Below are the code and all the weights of a small trained network. Each question names an input and a class and asks about switching units off, where a switched-off unit gives its printed mean instead of its output.

import numpy as np


def w(rows, s, z=0):
    codes = np.array(rows[::2]) - 128.0
    scale = np.full(codes.shape[1], s)
    scale[-1] = z or s
    return codes * scale


def f(y):
    return np.maximum(y, 0)


def log_softmax(a):
    a = a - a.max(-1, keepdims=True)
    return a - np.log(np.exp(a).sum(-1, keepdims=True))


def net(x, mask):
    res = np.array(x, float).reshape(1, 4) / 4 @ E
    y = f(res @ A[0][:, :-1].T + A[0][:, -1])
    res = res + np.where(mask, y, B[0][:, -1]) @ B[0][:, :-1]
    return log_softmax(res[-1] @ U[:, :-1].T + U[:, -1])


A, B = {}, {}
E = w([
[159,87,49,42,164,130],'x0',
[93,123,214,61,163,138],'x1',
[38,88,135,83,50,2],'x2',
[205,148,166,89,39,159],'x3',
],0.0082)
A[0] = w([
[185,122,62,48,190,158,30],'n1',
[193,146,138,180,211,203,1],'n2',
[169,129,133,136,154,157,199],'n3',
[132,133,196,92,188,167,148],'n4',
[182,141,40,216,104,143,75],'n5',
[86,134,107,150,172,128,25],'n6',
[127,153,221,250,128,159,23],'n7',
[117,130,190,86,176,150,10],'n8',
[139,138,180,98,182,140,82],'n9',
[85,118,108,198,250,136,79],'n10',
[232,133,174,107,55,178,21],'n11',
[95,120,108,126,90,104,12],'n12',
],0.019,0.0071)
B[0] = w([
[77,79,15,103,169,130,216],'n1',
[87,95,206,74,100,65,251],'n2',
[112,177,129,172,77,95,209],'n3',
[143,141,145,234,106,139,214],'n4',
[178,73,175,219,127,159,218],'n5',
[182,117,146,43,121,150,157],'n6',
[87,70,3,102,168,129,231],'n7',
[188,11,184,96,161,154,167],'n8',
[160,97,147,167,129,138,175],'n9',
[162,221,137,84,138,160,232],'n10',
[163,215,150,56,154,160,230],'n11',
[115,78,190,96,143,110,163],'n12',
],0.031,0.013)
U = w([
[197,218,144,53,161,188,94],'0',
[66,83,203,88,71,1,136],'1',
[100,68,21,117,174,134,97],'2',
[213,59,172,209,141,179,80],'3',
[134,202,89,223,65,126,248],'4',
],0.0074,0.015)

Each question gives the input, the list of numbers given to net, and the class t.
The units are the neurons (one row each of A and B). Each row of codes is followed by its name. A weight is (code - 128) times the scale printed after its matrix; where a second scale follows, it is the last column's (A, B and U).
mask holds one flag per neuron, in row order. A switched-off neuron (its flag False) gives its mean, the last column of its row in B, instead of its output. The means were averaged over made-up inputs and are rounded, as every weight is.
A unit's drop is (log p(t) with every unit on - log p(t) with that unit switched off) / (log p(t) with every unit on - log p(t) with every unit switched off).
The circuit of an input: a set's keep is (log p(t) with only the set's units on - log p(t) with every unit switched off) / (log p(t) with every unit on - log p(t) with every unit switched off). Starting from all 12 units, units are removed one at a time, each time the one whose removal leaves the highest keep (on an exact tie, the one counted first), for as long as the keep stays at least 0.8.
circuit, biggest first: the units of the circuit, biggest drop first
unit that matters most: the unit with the biggest drop
top k neurons: the k neurons with the biggest drops, biggest first
drop of u: that unit's drop, to one decimal
input [-1,2,3,-4], class 0: unit that matters most -> n2
input [-5,-8,0,-7], class 3: top 2 neurons -> [n5; n11]
input [-3,-7,2,7], class 0: top 4 neurons -> [n11; n4; n8; n9]
input [8,8,7,-2], class 2: top 2 neurons -> [n2; n5]
input [4,-7,-3,3], class 3: top 2 neurons -> [n5; n7]
input [3,-6,-8,-6], class 1: top 2 neurons -> [n2; n11]
input [5,-8,6,-3], class 3: top 2 neurons -> [n2; n5]
input [2,0,6,-6], class 0: circuit, biggest first -> [n2; n7]
input [2,-4,-7,-7], class 0: top 3 neurons -> [n10; n6; n12]
input [0,8,-3,-6], class 3: top 3 neurons -> [n4; n8; n11]
input [7,-8,6,2], class 3: top 2 neurons -> [n7; n2]
input [-3,7,-6,5], class 3: top 2 neurons -> [n4; n8]
input [-5,6,1,1], class 3: top 2 neurons -> [n1; n4]
input [-5,-1,3,-5], class 0: top 3 neurons -> [n1; n10; n2]
input [6,-1,-2,1], class 2: unit that matters most -> n1
input [-8,-6,-1,8], class 0: top 2 neurons -> [n11; n1]
input [-7,0,-6,-8], class 0: top 2 neurons -> [n10; n1]
input [3,1,-3,-3], class 4: top 2 neurons -> [n11; n7]
input [6,-8,8,-5], class 1: drop of n10 -> 0.1
input [-4,-1,2,3], class 2: drop of n11 -> 0.1
input [-6,1,-8,-2], class 1: drop of n2 -> 4.2
input [7,0,-3,3], class 2: unit that matters most -> n1
input [3,-8,4,-6], class 3: drop of n5 -> 1.4
